Small tables with named rows and columns. After each table, cells are looked up by row and column.

Table Kemoru
|  | Mar | Guzavi | Fub |
|---|---|---|---|
| Zozovas | 0.03 | -0.18 | 0.08 |
| Sodera | -0.52 | -0.21 | -0.11 |
| Dol | 0.26 | 0.88 | -0.12 |
| Fovub | -0.50 | -0.57 | 0.34 |
| Mak | 0.35 | 0.48 | -0.33 |
| Zuk | -0.60 | -0.75 | 0.01 |
| Lodeki | -0.15 | -0.66 | -0.03 |

Zuk, Mar => -0.60
Dol, Guzavi => 0.88
Mak, Mar => 0.35
Dol, Fub => -0.12
Zozovas, Guzavi => -0.18
Fovub, Mar => -0.50
Zuk, Fub => 0.01
Mak, Fub => -0.33
Sodera, Guzavi => -0.21
Which row has the largest Guzavi? Dol

Sosokod.tsv
	Nir	Zisodi	Rav	Poz	Rulap
Koro	1737	2931	8879	4393	7813
Zapomu	7534	7257	5459	7261	3662
Runuz	4037	6272	6839	4800	6021
Nop	3936	5254	6786	4884	7871
Bap	2900	4225	5933	5529	5330
Kugipug	2917	4351	6048	5638	5325
Lonufe	5066	4093	7199	6433	5728
Let	6055	7285	3566	5468	5352
Zezaze	6286	5887	4985	8539	7062
Filali	5150	6745	5480	4797	6941
Tulu	5123	2666	8208	7259	5750
Tosimip	3054	3015	8393	4582	5979
Tiz	7691	7184	5312	7556	4649
Gatafuz	3026	4367	7789	3976	7707

Gatafuz, Poz => 3976
Filali, Zisodi => 6745
Gatafuz, Rulap => 7707
Bap, Zisodi => 4225
Nop, Zisodi => 5254
Gatafuz, Nir => 3026
Filali, Nir => 5150
Bap, Rav => 5933
Filali, Rav => 5480
Zapomu, Rav => 5459
Let, Poz => 5468
Runuz, Poz => 4800
Zezaze, Poz => 8539
Kugipug, Zisodi => 4351
Zapomu, Nir => 7534
Zezaze, Zisodi => 5887
Bap, Rulap => 5330
Runuz, Rav => 6839
Zapomu, Rulap => 3662
Nop, Nir => 3936
Row with the largest Rulap: Nop

Demin:
         Pize  Fizot  Sizuzof  Bem
Sez       133    124      143  157
Luk       119    184      190  126
Tesikik   155     60      211  108
Govo      167    114      135  156
Geda       90    149      222   87
Siz        33    192      125  132
Naref     123    143       79  142
Fol       123    109      155   87

Tesikik, Pize => 155
Sez, Pize => 133
Sez, Bem => 157
Luk, Pize => 119
Tesikik, Fizot => 60
Geda, Sizuzof => 222
Govo, Sizuzof => 135
Sez, Fizot => 124
Luk, Sizuzof => 190
Row with the largest Fizot: Siz

Giz =
         Banifo  Pek
Zazoful     141   82
Nof         132  197
Tavi        116   66
Rivoven     131  195
Pekosuf     132  169
Kib         134   63
Mimurot     115  188
Bogalu      135  195
Fegusol     120   90
Nezere      118  197
Bim         121  137

Nezere, Banifo: 118
Fegusol, Banifo: 120
Zazoful, Banifo: 141
Nezere, Pek: 197
Pekosuf, Pek: 169
Zazoful, Pek: 82
Mimurot, Pek: 188
Rivoven, Pek: 195
Tavi, Pek: 66
Nof, Pek: 197
Mimurot, Banifo: 115
Tavi, Banifo: 116
Rivoven, Banifo: 131
Nof, Banifo: 132
Bogalu, Banifo: 135
Row with the largest Banifo: Zazoful

Vusetuv.tsv
	Nas	Perire	Sazazi	Birur	Daf	Ruz	Tarofel
Bogogaz	170	83	99	200	164	57	148
Ligat	115	169	150	11	81	133	74
Zulipi	113	148	139	151	94	176	101
Kogigo	130	126	133	223	111	150	124

Sazazi of Ligat: 150
Birur of Bogogaz: 200
Sazazi of Zulipi: 139
Daf of Ligat: 81
Daf of Kogigo: 111
Tarofel of Zulipi: 101
Daf of Bogogaz: 164
Tarofel of Kogigo: 124
Nas of Kogigo: 130

Bos =
fields: Dar, Gavezem, Bidum, Nopu, Tizamev, Novuv, Biga
Duz: [26494, 20800, -12361, -31483, 16669, -45260, -186]
Kuli: [26292, 33398, -31247, -32569, 14752, -49095, 30759]
Zot: [-47326, -51689, 14490, 41984, -28725, 50262, -37742]

What is the Bidum of Zot in Bos? 14490
What is the Gavezem of Kuli in Bos? 33398
What is the Biga of Zot in Bos? -37742
What is the Gavezem of Zot in Bos? -51689
What is the Dar of Duz in Bos? 26494
What is the Novuv of Kuli in Bos? -49095
What is the Biga of Duz in Bos? -186
What is the Novuv of Duz in Bos? -45260
What is the Biga of Kuli in Bos? 30759
What is the Dar of Zot in Bos? -47326
What is the Dar of Kuli in Bos? 26292
What is the Novuv of Zot in Bos? 50262
What is the Bidum of Duz in Bos? -12361
What is the Bidum of Kuli in Bos? -31247
What is the Tizamev of Kuli in Bos? 14752
What is the Nopu of Kuli in Bos? -32569

